Below is a small trained network, with its code and all its weights. Each question gives an input and a class and asks what happens when units are switched off, that is, made to give their printed mean instead of their output.

import numpy as np


def w(rows, s, z=0):
    codes = np.array(rows[::2]) - 128.0
    scale = np.full(codes.shape[1], s)
    scale[-1] = z or s
    return codes * scale


def norm(h):
    return h / np.sqrt((h * h).mean(-1, keepdims=True) + 1e-5)


def f(y):
    return np.maximum(y, 0)


def log_softmax(a):
    a = a - a.max(-1, keepdims=True)
    return a - np.log(np.exp(a).sum(-1, keepdims=True))


def net(x, mask):
    res = np.array(x, float).reshape(1, 5) / 4 @ E
    u = 0
    for l in range(2):
        y = f(norm(res) @ A[l][:, :-1].T + A[l][:, -1])
        res = res + np.where(mask[u : u + 3], y, B[l][:, -1]) @ B[l][:, :-1]
        u += 3
    return log_softmax(norm(res)[-1] @ U[:, :-1].T + U[:, -1])


A, B = {}, {}
E = w([
[82,166,77,80,93,157,154,129,166,142,146,150],'x0',
[86,190,128,159,123,141,4,150,102,254,110,112],'x1',
[73,24,29,167,235,67,138,215,147,202,177,252],'x2',
[118,104,112,155,77,122,165,121,112,151,133,111],'x3',
[28,59,213,14,70,22,125,146,57,145,30,207],'x4',
],0.0071)
A[0] = w([
[203,46,188,251,204,130,81,140,81,110,104,71,4],'0.n1',
[205,166,44,236,173,195,111,120,158,107,219,76,32],'0.n2',
[73,215,15,56,78,199,172,138,226,155,159,134,62],'0.n3',
],0.013,0.0033)
B[0] = w([
[150,212,162,176,140,98,140,78,75,91,233,98,187],'0.n1',
[100,100,195,98,124,168,139,128,80,76,10,50,250],'0.n2',
[165,176,189,195,159,88,127,88,57,90,200,84,205],'0.n3',
],0.012,0.016)
A[1] = w([
[150,161,128,132,119,250,107,113,133,81,67,32,253],'1.n1',
[200,75,96,133,138,155,198,129,203,43,136,112,169],'1.n2',
[192,150,32,195,187,246,141,153,201,107,153,35,72],'1.n3',
],0.018,0.0028)
B[1] = w([
[132,119,75,108,127,102,122,157,159,157,148,174,254],'1.n1',
[127,165,114,149,141,123,69,165,120,194,119,116,157],'1.n2',
[77,94,251,140,75,158,161,44,138,148,122,177,145],'1.n3',
],0.022,0.026)
U = w([
[75,27,230,74,88,142,150,133,85,105,23,114,140],'0',
[172,81,69,173,131,128,137,114,152,174,224,216,254],'1',
[170,166,192,121,103,77,156,117,70,68,206,99,75],'2',
[130,186,92,149,144,132,74,174,125,237,153,75,134],'3',
[157,132,93,112,142,66,111,150,98,135,144,102,215],'4',
[135,100,26,144,131,188,114,136,115,73,179,83,87],'5',
[133,95,89,154,150,255,152,72,192,86,129,61,39],'6',
[150,91,76,204,131,239,147,71,191,72,113,117,29],'7',
],0.0092,0.0052)

Each question gives the input, the list of numbers given to net, and the class t.
The units are the neurons (one row each of A and B). Each row of codes is followed by its name. A weight is (code - 128) times the scale printed after its matrix; where a second scale follows, it is the last column's (A, B and U).
mask holds one flag per neuron, layer by layer. A switched-off neuron (its flag False) gives its mean, the last column of its row in B, instead of its output. The means were averaged over made-up inputs and are rounded, as every weight is.
A unit's drop is (log p(t) with every unit on - log p(t) with that unit switched off) / (log p(t) with every unit on - log p(t) with every unit switched off).
The circuit of an input: a set's keep is (log p(t) with only the set's units on - log p(t) with every unit switched off) / (log p(t) with every unit on - log p(t) with every unit switched off). Starting from all 6 units, units are removed one at a time, each time the one whose removal leaves the highest keep (on an exact tie, the one counted first), for as long as the keep stays at least 0.8.
circuit, biggest first: the units of the circuit, biggest drop first
unit that matters most: the unit with the biggest drop
k most important neurons: the k neurons with the biggest drops, biggest first
k most important neurons of layer l: the k neurons of layer l with the biggest drops, biggest first
input [6,3,-2,-4,-3], class 2: circuit, biggest first => (0.n3)
input [7,0,-2,-5,6], class 2: 2 most important neurons => (1.n1; 0.n2)
input [-6,5,-5,-8,-8], class 0: 2 most important neurons => (1.n3; 0.n2)
input [-7,4,-4,7,1], class 2: 4 most important neurons => (0.n1; 1.n1; 0.n2; 1.n2)
input [3,1,-2,8,-2], class 4: circuit, biggest first => (1.n1; 0.n2; 0.n1; 0.n3)
input [3,-6,5,4,1], class 3: 2 most important neurons => (1.n2; 1.n1)
input [8,6,4,6,-7], class 2: 4 most important neurons => (0.n3; 1.n2; 1.n3; 1.n1)
input [-2,-5,-6,-5,-4], class 1: 2 most important neurons => (1.n1; 1.n3)
input [3,0,-7,0,-5], class 1: 3 most important neurons => (1.n1; 1.n3; 0.n1)
input [2,-8,-5,-4,7], class 3: circuit, biggest first => (1.n2; 0.n3; 0.n1; 0.n2)
input [8,-8,-2,-7,-7], class 2: 4 most important neurons => (0.n3; 1.n3; 1.n1; 0.n2)
input [5,3,4,-6,-3], class 4: 3 most important neurons => (0.n2; 0.n3; 1.n1)
input [5,-4,3,3,3], class 2: circuit, biggest first => (1.n1; 0.n2)
input [2,6,-6,0,-7], class 0: unit that matters most => 1.n3
input [6,-3,-6,-3,-7], class 0: 3 most important neurons => (1.n3; 0.n2; 0.n1)
input [0,8,-2,-5,8], class 0: circuit, biggest first => (1.n2; 0.n1)
input [3,-7,0,6,6], class 3: 2 most important neurons of layer 0 => (0.n2; 0.n3)
input [7,1,-2,-5,4], class 2: 2 most important neurons of layer 1 => (1.n1; 1.n2)
input [8,2,7,6,3], class 2: circuit, biggest first => (1.n1; 0.n3)
input [8,-2,2,-7,3], class 2: unit that matters most => 1.n1
input [7,3,-2,5,-7], class 0: 2 most important neurons of layer 0 => (0.n2; 0.n1)
input [6,2,4,-1,1], class 2: 3 most important neurons => (1.n1; 0.n3; 1.n2)
input [-7,-3,-8,-3,-1], class 1: 2 most important neurons of layer 0 => (0.n3; 0.n2)
input [-6,-3,-3,-3,-6], class 0: 2 most important neurons of layer 0 => (0.n2; 0.n3)
input [-1,2,-7,-1,-5], class 1: 2 most important neurons => (1.n1; 1.n3)
input [-2,-8,-1,-6,3], class 3: 2 most important neurons => (1.n2; 0.n2)
input [-7,-4,-8,0,-4], class 1: circuit, biggest first => (1.n1)
